Rows, each with roughly how far along a hidden order it lies (0 to 12)
In the rows, 128 means zero.
[ 93 117  65 136 141 118 125  90 124 134 128 114 119  83 163 132  96 153
 130 124 114 139 112  95]
7
[149 117 115 123 132 136 145 114 133  97 158 136 136 114  98 125 156 120
 135 129 159 126 108  90]
4
[126  62 142  85  97 118 103 171  66 122 222 145 111  88 174 151 139  35
  77 168 205  82 134 141]
0
[130 121 137 114 119 158 144 139 124 135 173 125 119 191 116 125 132  85
 120 108 187 124 126 149]
7
[193 149 161 115 108 128 140 151 125 216 145 142 105 134 139 112 127  88
 125  98 110  88 129  97]
3
[173 162 120 117  96 134 119 112   1 139 122 133 136 195 109 165 114  31
 117 112  64 113 141 139]
0
[170 139 121 131 146 112  96 161 107 142  56 126 134 140 126 100 124 140
 127 152 103 122 107 139]
1
[116 130  97 146 156  79  90 115 108 119  44 134 150  29 127 133 133 204
 132 161  28 153 112 100]
3
[ 94 143 111 133 123 107 150 108 163 171 108 120 134 156 188 158 158 109
 146  98 141 159 133 164]
5
[ 76 113 130 139 111 123 154  79 178 108 177 141 130  58 137 170 129 145
 129 108 113 136 155 106]
11
[101 116 151 125 133 108 146 156 179 136 119 132 116 136 118 127 130 126
 131 124 159 113 136 135]
7
[ 80 103 155 116 133 151 141 140  93 209  67 153 138 118  95 160  89 125
 131 120 110 128 140 129]
8
[138 132 136 125 130 122 130 133 115 133 125 129 130 132 114 132 121 126
 126 124 126 121 141 132]
7
[133 133 151 138 107 128 156 100 218  87 209 132 108 124 183 143 121 100
 133 102 161  96 165 120]
9
[160 154 174 140 121 161 149 132 164 169  70 138 114 180 124 108  67 135
 153 102 111  90 146 139]
8
[142 159 121 142 110 104  86 114  90 190 167 145 147 143 145 156 163  73
 151  89 141 195 139 109]
12
[135 128  90 122 153 138 135 104 173 193 159 153  98  94 147 157   1 118
 126 112  95  41 168  78]
12
[132 135 137 129 119 153 129 116 143 156 142 133 121 144 138 125 121 121
 125 141 124 128 131 132]
8
[131 131 133 132 130 136 127 121 129 127  85 125 129 140 123 118 111 148
 136 128 111 131 122 131]
7
[146 128 160 136 147 168 121 139 210 122 152 150 120 140 162  87 100 140
 138 124 186 120 149 132]
10
[ 52 105  62 151 109 131 142  82 145 163  95  94 110  99 231 126 106 165
 142 135 144 178 109  77]
4
[116 116 122 122 125 115 127 143 133 121 144 128 129 122 141 163 120 109
 121 131 145 129 135 127]
3
[171 165 148 137 121 128  72 149  79 165 171 157 139 117  95 137 126  67
 130 129 161 146 140  85]
11
[144 140 169 102 117 158 150 145 116 176 154 162 128 118  75 136  59 157
 120 133 118  89 144 113]
8
[137 111 114 129 130 128 159 107 132  81 159 137 139 146  68 118 156 132
 144 145 171 136 104  88]
6
[122 128 166 142 101 123 151 107 219 126 133 153 114  92 174 151  92 120
 140 109 109  79 167 100]
8
[122 124  94 131 133 149 129 126 178  80 152 146 127 110 111 129  74 198
  74  99  54  72 132 136]
3
[ 70 110 133 117 111 155 159 107 103 158 152 139 136 107  97 162 120 115
 124 105 132 141 137 128]
11
[119 107 158 133 128 125 144 145 217 152 103 120 118 101 147 124 129 182
 136 137 157 112 114 122]
10
[138 136  96 136 123 122 144  71 217  13 255  94 111 130 179 117 183 117
 121  99 191 137 142 130]
9
[150 137 157 104 132 131 124 149  82 116 170 152 150 109  43 137 127 168
 122 142 110 136 119 142]
7
[148 137 158 141 107 117 141 111 239  86 166 135 103 124 192 134 122 116
 133 111 138  83 169 109]
7
[176 119 167 113 107 158 121 136 101 159 128 143 110 139 124  67 151  87
 114 129 134  79 142 147]
9
[170 108 155 108 122 199 147 123 184 124 128 150 127 112 133 148 108  60
 135 107 186  60 141 100]
3
[ 95 127 125 136 129 117 138 126 127  89 124 125 135 146 111 124 130 152
 134 142 138 147 121 185]
8
[150 142 132 130 137 120 113 146 134 128  85 126 126 141 135 116 114 142
 130 140 117 106 121 134]
3
[ 71  98 170 145 159 105 151 162 255 121 124 134 105 110 119 103 139 169
 136 132 219 100 142 133]
11
[ 95 175  93 148 140  94 101 113 127 186 105 135 157 110 171 184 200  81
 142 118 170 210 125 140]
8
[158 113 105 125 136 121 172 103 115  83 211 147 137 124  47 103 185 137
 144 138 178 132  83  45]
4
[120 148 161 121 118 161  78 145 162 180  70 119 119 103 203 153  80  83
 111 100  98  97 167 183]
5

Next part:
[139 133 120 121 121 151 140 126 122 116 116 137 109 103 127 121 107 126
 134 134 126 141  85 122 126 125 126 127 132 129 153 147 129 138 123  60
 127 110 131 119 114 131 158 123  88 133 136 134 117 130 126 165 145 117
 152 123 114 120 119 136 125 112 146 127 125  89  81 111 117 134 109 140
 158 127 125  93 135 129 150 127 141 129 139 124 111 148 126 134 125 133
 133 129 108 130 127 127 139 119 126 132 121 136 143 163 140 107 120 121
 113 116 126 129 139 117 128 113  99 136  98 140 139  90 123 130 129 135
 133 118 126 127 127]
7
[108 122 118 136 112 110 112 135 137 117 123 146 139 127 127 118  81 130
 128 137 144 110 107 123  94 128 135 119 121 134 132  87 125 125 144 146
 148 116 121 141  60 129 211 123  92 135 123 134 121   1 128  90  95 109
 113 126 147 122 129 116 156 145 161 126 133 162 157 164 153 125 118 112
 167 127 123 147 106 131 132 145 134 128 116 191 123  85 116 108 136 127
 103 113 125  51 140 129 126 129 125 111 129 144 118  99 130 133 108 133
 168 130 182 116 107 103 130 121 123 106 110 106 123 131 137 117 121 130
 176 175 147 130 164]
11
[120 128 122 150  68 125 131 116 141 118 131 138 147 140 139 129 120 129
 117 124  56 110 165 127  92 129 141 117 120 124 137 118 119 118 162 179
 124 144 112 131  96 132 145 128 138 117 132 129 119  53 133  96  93 125
 125 130 143 130 113 129 140 159 150 130 130 169 104 165 119 121 146 107
 117 130 121 167  97 128 131 118 140 137 112 120 154  93 111 107 136 109
 114 117 142  70 134 130 131 137 129 126 123 130 129  93 122 122  99 136
 151 173 136 108 127 103 129 123 127 120 110 117 120 146 130 124 121 142
 174 169 136 131 179]
5
[142 140 119 147  43 158 166 109 125 118 126 135 128 126 149 132 158 126
 116 128   1 128 153 129 143 127 133 124 127 117 153 171 118 126 146 138
 102 140 112 106 141 135  93 125 145 113 144 127 118 165 129 129 118 135
 160 128 136 126  93 153 103 139 135 134 120 128   1 115  98 125 141 141
  95 130 117 139 114 123 146  88 151 154 127  28 146 149 114 119 132 110
 135 119 142 117 115 131 145 131 130 149 107 127 152 139 126  90 102 125
 108 178  91 112 158 108 124 116 105 146  92 139 131 116 114 137 125 148
 142 133 118 128 158]
0
[149 134 140 123   4 174 103 101 157 101 129 135 121 120 120 131 120 129
 125 121  35 151 141 127 144 126 131 128 131 117 142 159 121 130 129 140
 108 175 125 135  70 135 108 129 138 168 162 131 118  94 121 207  95 132
 163 118 146 129 161 130 130 129 121 113 131  99 133 143   2 133 130 137
 111 119 110 119 136 131 155 122 142 128 116 102 175 192 112 104 118 121
 141 120 146 116 115 116 126 132 131 114 123 120 150 180 134 117 110 124
 106 167  87 115 146  85 128 112 105 120  79 173 130  78 119 130 127 134
 147  93 125 119 158]
5
[133 126 111 107 152 141 145 125 116 131 116 135 110 106 123 122 122 124
 134 127 130 134  99 121 170 126 128 128 130 134 155 134 131 130 115  44
 129  95 130 123 135 127 130 121  85 126 126 136 116 193 134 168 165 120
 140 128 100 117 112 152 132 108 143 132 127 101 103 103 133 129 111 115
 162 133 136  89 122 135 131 140 133  96 141 107 103 130 144 147 122 123
 144 144 101 149 158 136 142 120 131 143 123 129 137 122 137 112 123 122
 113  95 135 135 149 142 133 126 114 149  95 118 137 115 127 133 131 135
 123 113 122 132 103]
7
[144 145 126 140 126 155 154 119 120 123 125 128 116 126 142 130 146 125
 125 130  56 136 128 122 136 126 126 124 131 122 139 177 126 133 130 138
 104 142 126 104 174 131 121 128 156 104 139 125 127 176 129 150 155 122
 155 129 120 130 101 143 107 128 138 134 121 122  30 111 130 128 140 146
 109 132 123 123 146 129 148 103 140 155 129  34 133 142 114 146 132 114
 146 135 121 158 105 128 142 127 118 139 115 125 147 156 129 109 121 122
 109 155  96 117 150 132 130 114 113 143 118 145 136 121 118 138 129 144
 122 120 116 126 150]
0
[136 119 119  97  90 145 118 122 137 124 123 130 117 101 115 126 143 128
 132 126 106 156 123 132 197 128 125 140 132 129 152 126 125 129 110  45
 135 109 128 141  77 130  80 122  61 180 133 138 116 203 120 170 104 148
 149 121 134 114 152 142 123  96 104 117 128  83 152  84  56 135  87 134
 146 121 127  92 117 122 123 137 132  91 142 132 116 195 163 114 110 156
 119 118 136 131 153 128 125 121 151 138 127 129 137 151 138 101 126 122
  95 112 112 147 143 119 117 132 105 137  89 138 133  76 121 130 130 116
 124  96 118 125  80]
11
[106 113 107 111 166  84 110 145 124 147 132 127 154 128 126 127 164 127
 125 124 167 113 145 136 163 132 130 136 122 133 129  86 125 110 124 118
 145  95 117 143 115 126  93 124 102 143 104 133 129 202 131  80 121 142
  95 131 115 123 136 136 142 125 112 128 132 162 208 109 164 123 109  99
 137 134 144 141  78 131  83 152 115  96 138 138 115 105 167 119 122 138
 103 125 142 118 175 148 124 131 143 141 134 125 107  59 121 127 124 133
 137 104 148 142 121 150 118 158 155 134 135  82 119 148 135 125 128 114
 114 146 127 133  77]
12
[147 130 113 100 105 163 146 113 125 126 118 132 109  92 120 126 144 124
 133 129  95 152 108 125 201 126 125 138 132 128 169 160 126 132 109  24
 119 105 131 125 117 132  82 122  68 152 135 138 109 228 128 200 149 136
 161 123 109 115 121 154 119 101 118 128 125  77   4  80  82 134 101 134
 142 128 131  87 123 130 133 130 138  99 147  80 114 192 158 134 114 137
 141 132 119 163 145 131 140 120 141 147 119 127 144 157 139  87 124 116
  86 118  94 142 159 128 126 124 106 156  81 137 139  83 115 135 133 127
 108  96 111 128  79]
7
